Here is a tiny trained network, its code and every weight. The questions are about switching its units off for an input and a class, where a switched-off unit gives its printed mean instead of its output.

import numpy as np


def w(rows, s, z=0):
    codes = np.array(rows[::2]) - 128.0
    scale = np.full(codes.shape[1], s)
    scale[-1] = z or s
    return codes * scale


def f(y):
    return y / 2 * (1 + np.tanh(0.7978845608 * (y + 0.044715 * y**3)))


def log_softmax(a):
    a = a - a.max(-1, keepdims=True)
    return a - np.log(np.exp(a).sum(-1, keepdims=True))


def net(x, mask):
    res = np.array(x, float).reshape(1, 5) / 4 @ E
    y = f(res @ A[0][:, :-1].T + A[0][:, -1])
    res = res + np.where(mask, y, B[0][:, -1]) @ B[0][:, :-1]
    return log_softmax(res[-1] @ U[:, :-1].T + U[:, -1])


A, B = {}, {}
E = w([
[128,126,128],'x0',
[128,131,132],'x1',
[12,126,193],'x2',
[153,1,168],'x3',
[76,88,31],'x4',
],0.0042)
A[0] = w([
[206,137,83,69],'neuron 1',
[124,131,124,13],'neuron 2',
[60,135,162,64],'neuron 3',
[103,245,73,95],'neuron 4',
[218,139,76,75],'neuron 5',
[213,138,79,76],'neuron 6',
[113,221,94,118],'neuron 7',
[130,128,119,15],'neuron 8',
[133,91,139,134],'neuron 9',
[128,115,128,23],'neuron 10',
[171,132,104,76],'neuron 11',
[135,125,119,211],'neuron 12',
[132,126,136,142],'neuron 13',
[146,11,153,97],'neuron 14',
[117,126,123,1],'neuron 15',
[120,127,121,47],'neuron 16',
[140,132,127,15],'neuron 17',
[122,125,119,10],'neuron 18',
[144,141,162,32],'neuron 19',
[130,127,126,8],'neuron 20',
[70,80,23,69],'neuron 21',
[44,132,175,99],'neuron 22',
[116,133,132,41],'neuron 23',
[192,134,92,60],'neuron 24',
[131,112,124,231],'neuron 25',
[138,134,135,34],'neuron 26',
[172,134,94,165],'neuron 27',
[110,229,103,73],'neuron 28',
[131,115,124,203],'neuron 29',
[54,134,166,76],'neuron 30',
[105,107,86,49],'neuron 31',
[74,82,30,62],'neuron 32',
[147,38,168,72],'neuron 33',
[142,134,146,73],'neuron 34',
[28,134,183,84],'neuron 35',
[141,15,147,75],'neuron 36',
[128,124,128,179],'neuron 37',
[200,180,254,73],'neuron 38',
],0.0092,0.0032)
B[0] = w([
[113,54,147,139],'neuron 1',
[171,107,151,51],'neuron 2',
[136,58,138,137],'neuron 3',
[139,173,253,222],'neuron 4',
[104,42,145,162],'neuron 5',
[108,47,143,154],'neuron 6',
[119,156,218,194],'neuron 7',
[167,107,147,52],'neuron 8',
[118,144,152,150],'neuron 9',
[167,113,158,57],'neuron 10',
[127,89,140,101],'neuron 11',
[100,138,113,221],'neuron 12',
[126,131,124,143],'neuron 13',
[110,173,251,223],'neuron 14',
[183,96,148,48],'neuron 15',
[159,113,140,68],'neuron 16',
[169,98,148,52],'neuron 17',
[176,106,145,51],'neuron 18',
[186,111,125,72],'neuron 19',
[162,111,147,49],'neuron 20',
[224,144,60,198],'neuron 21',
[105,53,133,197],'neuron 22',
[156,105,146,67],'neuron 23',
[125,65,148,113],'neuron 24',
[83,151,108,252],'neuron 25',
[162,110,140,61],'neuron 26',
[85,109,125,183],'neuron 27',
[155,153,235,166],'neuron 28',
[101,143,119,214],'neuron 29',
[125,57,137,157],'neuron 30',
[186,124,124,89],'neuron 31',
[226,140,74,180],'neuron 32',
[144,163,221,170],'neuron 33',
[152,121,126,88],'neuron 34',
[110,27,136,215],'neuron 35',
[137,172,240,195],'neuron 36',
[116,134,121,183],'neuron 37',
[242,150,27,243],'neuron 38',
],0.035,0.0017)
U = w([
[98,160,135,195],'0',
[140,178,219,39],'1',
[111,6,141,138],'2',
[109,161,117,163],'3',
[254,163,89,213],'4',
[138,137,117,2],'5',
[248,88,147,6],'6',
],0.0063,0.0086)

Each question gives the input, the list of numbers given to net, and the class t.
The units are the neurons (one row each of A and B). Each row of codes is followed by its name. A weight is (code - 128) times the scale printed after its matrix; where a second scale follows, it is the last column's (A, B and U).
mask holds one flag per neuron, in row order. A switched-off neuron (its flag False) gives its mean, the last column of its row in B, instead of its output. The means were averaged over made-up inputs and are rounded, as every weight is.
A unit's drop is (log p(t) with every unit on - log p(t) with that unit switched off) / (log p(t) with every unit on - log p(t) with every unit switched off).
The circuit of an input: a set's keep is (log p(t) with only the set's units on - log p(t) with every unit switched off) / (log p(t) with every unit on - log p(t) with every unit switched off). Starting from the 12 units with the biggest drops (on a tie, the unit counted first), units are removed one at a time, each time the one whose removal leaves the highest keep (on an exact tie, the one counted first), for as long as the keep stays at least 0.8.
circuit, biggest first: the units of the circuit, biggest drop first
most important unit: the unit with the biggest drop
k most important neurons: the k neurons with the biggest drops, biggest first
drop of u: that unit's drop, to one decimal
input [6,5,8,5,2], class 2: circuit, biggest first => neuron 35
input [6,6,3,-4,7], class 4: circuit, biggest first => neuron 21; neuron 32
input [3,-5,-6,1,-5], class 2: 4 most important neurons => neuron 5; neuron 6; neuron 1; neuron 24
input [-6,2,7,6,-5], class 2: 3 most important neurons => neuron 35; neuron 22; neuron 30
input [-7,-4,7,-6,4], class 2: 2 most important neurons => neuron 35; neuron 22
input [-2,6,-6,-8,-1], class 1: 3 most important neurons => neuron 4; neuron 28; neuron 7
input [3,-3,6,7,-6], class 1: 3 most important neurons => neuron 14; neuron 33; neuron 36
input [6,-1,-8,8,-4], class 1: 3 most important neurons => neuron 14; neuron 36; neuron 33
input [2,-2,-7,-8,7], class 1: 2 most important neurons => neuron 4; neuron 7
input [3,4,5,-6,-1], class 1: 2 most important neurons => neuron 4; neuron 28
input [4,0,6,7,-8], class 4: 3 most important neurons => neuron 38; neuron 4; neuron 7
input [0,-1,8,5,6], class 2: 3 most important neurons => neuron 35; neuron 22; neuron 30
input [-5,1,6,2,-5], class 2: 4 most important neurons => neuron 35; neuron 22; neuron 30; neuron 3
input [-6,0,-5,-3,8], class 4: most important unit => neuron 21
input [6,-7,2,-2,8], class 4: drop of neuron 21 => 0.2
input [-7,2,0,2,8], class 4: drop of neuron 21 => 0.3
input [4,-6,-8,-3,-2], class 2: drop of neuron 36 => 0.0
